Here is a tiny trained network, its code and every weight. The questions are about switching its units off for an input and a class, where a switched-off unit gives its printed mean instead of its output.

import numpy as np


def w(rows, s, z=0):
    codes = np.array(rows[::2]) - 128.0
    scale = np.full(codes.shape[1], s)
    scale[-1] = z or s
    return codes * scale


def f(y):
    return y / 2 * (1 + np.tanh(0.7978845608 * (y + 0.044715 * y**3)))


def log_softmax(a):
    a = a - a.max(-1, keepdims=True)
    return a - np.log(np.exp(a).sum(-1, keepdims=True))


def net(x, mask):
    res = np.array(x, float).reshape(1, 5) / 4 @ E
    y = f(res @ A[0][:, :-1].T + A[0][:, -1])
    res = res + np.where(mask, y, B[0][:, -1]) @ B[0][:, :-1]
    return log_softmax(res[-1] @ U[:, :-1].T + U[:, -1])


A, B = {}, {}
E = w([
[119,104,144,199,46,64,153,154],'x0',
[110,111,60,94,71,113,117,31],'x1',
[163,36,75,159,117,127,61,179],'x2',
[64,129,114,58,27,161,118,180],'x3',
[130,149,191,144,120,128,5,100],'x4',
],0.012)
A[0] = w([
[104,172,144,38,200,177,133,97,72],'neuron 1',
[128,97,194,206,31,38,189,120,21],'neuron 2',
[107,230,150,121,131,82,169,112,6],'neuron 3',
[203,89,90,110,144,228,105,135,241],'neuron 4',
[101,255,166,99,124,156,184,66,33],'neuron 5',
[202,160,148,161,180,61,148,83,12],'neuron 6',
[157,124,78,102,172,168,222,141,61],'neuron 7',
[103,135,168,51,36,176,141,195,40],'neuron 8',
[171,136,100,80,85,75,144,35,79],'neuron 9',
[125,150,201,112,130,113,42,92,96],'neuron 10',
[80,147,156,66,66,174,111,170,13],'neuron 11',
[154,181,200,140,167,143,154,246,78],'neuron 12',
[111,123,65,131,144,116,205,149,38],'neuron 13',
],0.01,0.0019)
B[0] = w([
[121,129,178,64,160,75,107,159,232],'neuron 1',
[90,152,206,53,187,73,92,124,253],'neuron 2',
[150,52,125,177,126,97,115,183,201],'neuron 3',
[96,97,157,71,113,15,132,158,200],'neuron 4',
[130,34,122,152,108,87,140,140,248],'neuron 5',
[187,186,47,157,175,96,137,107,219],'neuron 6',
[204,137,183,81,90,174,120,134,227],'neuron 7',
[200,155,94,137,208,124,118,122,252],'neuron 8',
[96,81,110,109,136,189,69,31,198],'neuron 9',
[151,200,168,168,2,166,148,136,212],'neuron 10',
[197,155,70,160,178,109,132,111,223],'neuron 11',
[66,44,76,92,112,217,86,23,247],'neuron 12',
[174,157,182,142,55,195,143,141,208],'neuron 13',
],0.01,0.011)
U = w([
[242,200,55,160,214,127,117,94,116],'0',
[60,82,97,94,120,234,78,18,82],'1',
[104,157,228,43,161,70,95,145,179],'2',
[226,179,225,149,16,200,124,133,118],'3',
[152,7,121,173,85,54,99,198,158],'4',
[122,151,134,116,132,116,162,127,254],'5',
[97,180,104,163,135,156,166,177,28],'6',
],0.011,0.0042)

Each question gives the input, the list of numbers given to net, and the class t.
The units are the neurons (one row each of A and B). Each row of codes is followed by its name. A weight is (code - 128) times the scale printed after its matrix; where a second scale follows, it is the last column's (A, B and U).
mask holds one flag per neuron, in row order. A switched-off neuron (its flag False) gives its mean, the last column of its row in B, instead of its output. The means were averaged over made-up inputs and are rounded, as every weight is.
A unit's drop is (log p(t) with every unit on - log p(t) with that unit switched off) / (log p(t) with every unit on - log p(t) with every unit switched off).
The circuit of an input: a set's keep is (log p(t) with only the set's units on - log p(t) with every unit switched off) / (log p(t) with every unit on - log p(t) with every unit switched off). Starting from the 12 units with the biggest drops (on a tie, the unit counted first), units are removed one at a time, each time the one whose removal leaves the highest keep (on an exact tie, the one counted first), for as long as the keep stays at least 0.8.
circuit, biggest first: the units of the circuit, biggest drop first
k most important neurons: the k neurons with the biggest drops, biggest first
drop of u: that unit's drop, to one decimal
input [2,4,-8,-7,8], class 3: 4 most important neurons	(neuron 10; neuron 8; neuron 11; neuron 4)
input [5,6,-3,-3,2], class 1: circuit, biggest first	(neuron 9)
input [-7,3,0,6,-6], class 2: 4 most important neurons	(neuron 1; neuron 4; neuron 6; neuron 10)
input [-5,-4,2,5,2], class 0: 3 most important neurons	(neuron 11; neuron 2; neuron 8)
input [-5,-2,4,0,-4], class 2: 4 most important neurons	(neuron 4; neuron 5; neuron 10; neuron 3)
input [-6,-5,0,6,1], class 0: 2 most important neurons	(neuron 11; neuron 8)
input [-1,6,-7,-4,-3], class 4: 3 most important neurons	(neuron 5; neuron 3; neuron 12)
input [4,-4,2,7,6], class 0: 2 most important neurons	(neuron 8; neuron 11)
input [-4,2,6,-3,-6], class 3: 4 most important neurons	(neuron 7; neuron 13; neuron 5; neuron 2)
input [-1,6,6,8,5], class 0: circuit, biggest first	(neuron 11; neuron 8)
input [-1,-5,3,4,3], class 1: 2 most important neurons	(neuron 12; neuron 6)
input [-4,-4,8,-6,-7], class 4: 2 most important neurons	(neuron 4; neuron 10)
input [-3,-6,-7,5,-7], class 3: 3 most important neurons	(neuron 7; neuron 13; neuron 4)
input [-7,2,6,5,3], class 2: circuit, biggest first	(neuron 4)
input [0,0,5,7,6], class 0: circuit, biggest first	(neuron 11; neuron 8)
input [-4,1,-2,-3,0], class 2: drop of neuron 11	0.5
input [-5,1,3,8,-3], class 0: drop of neuron 8	0.1
input [5,-1,5,8,3], class 0: drop of neuron 7	0.0
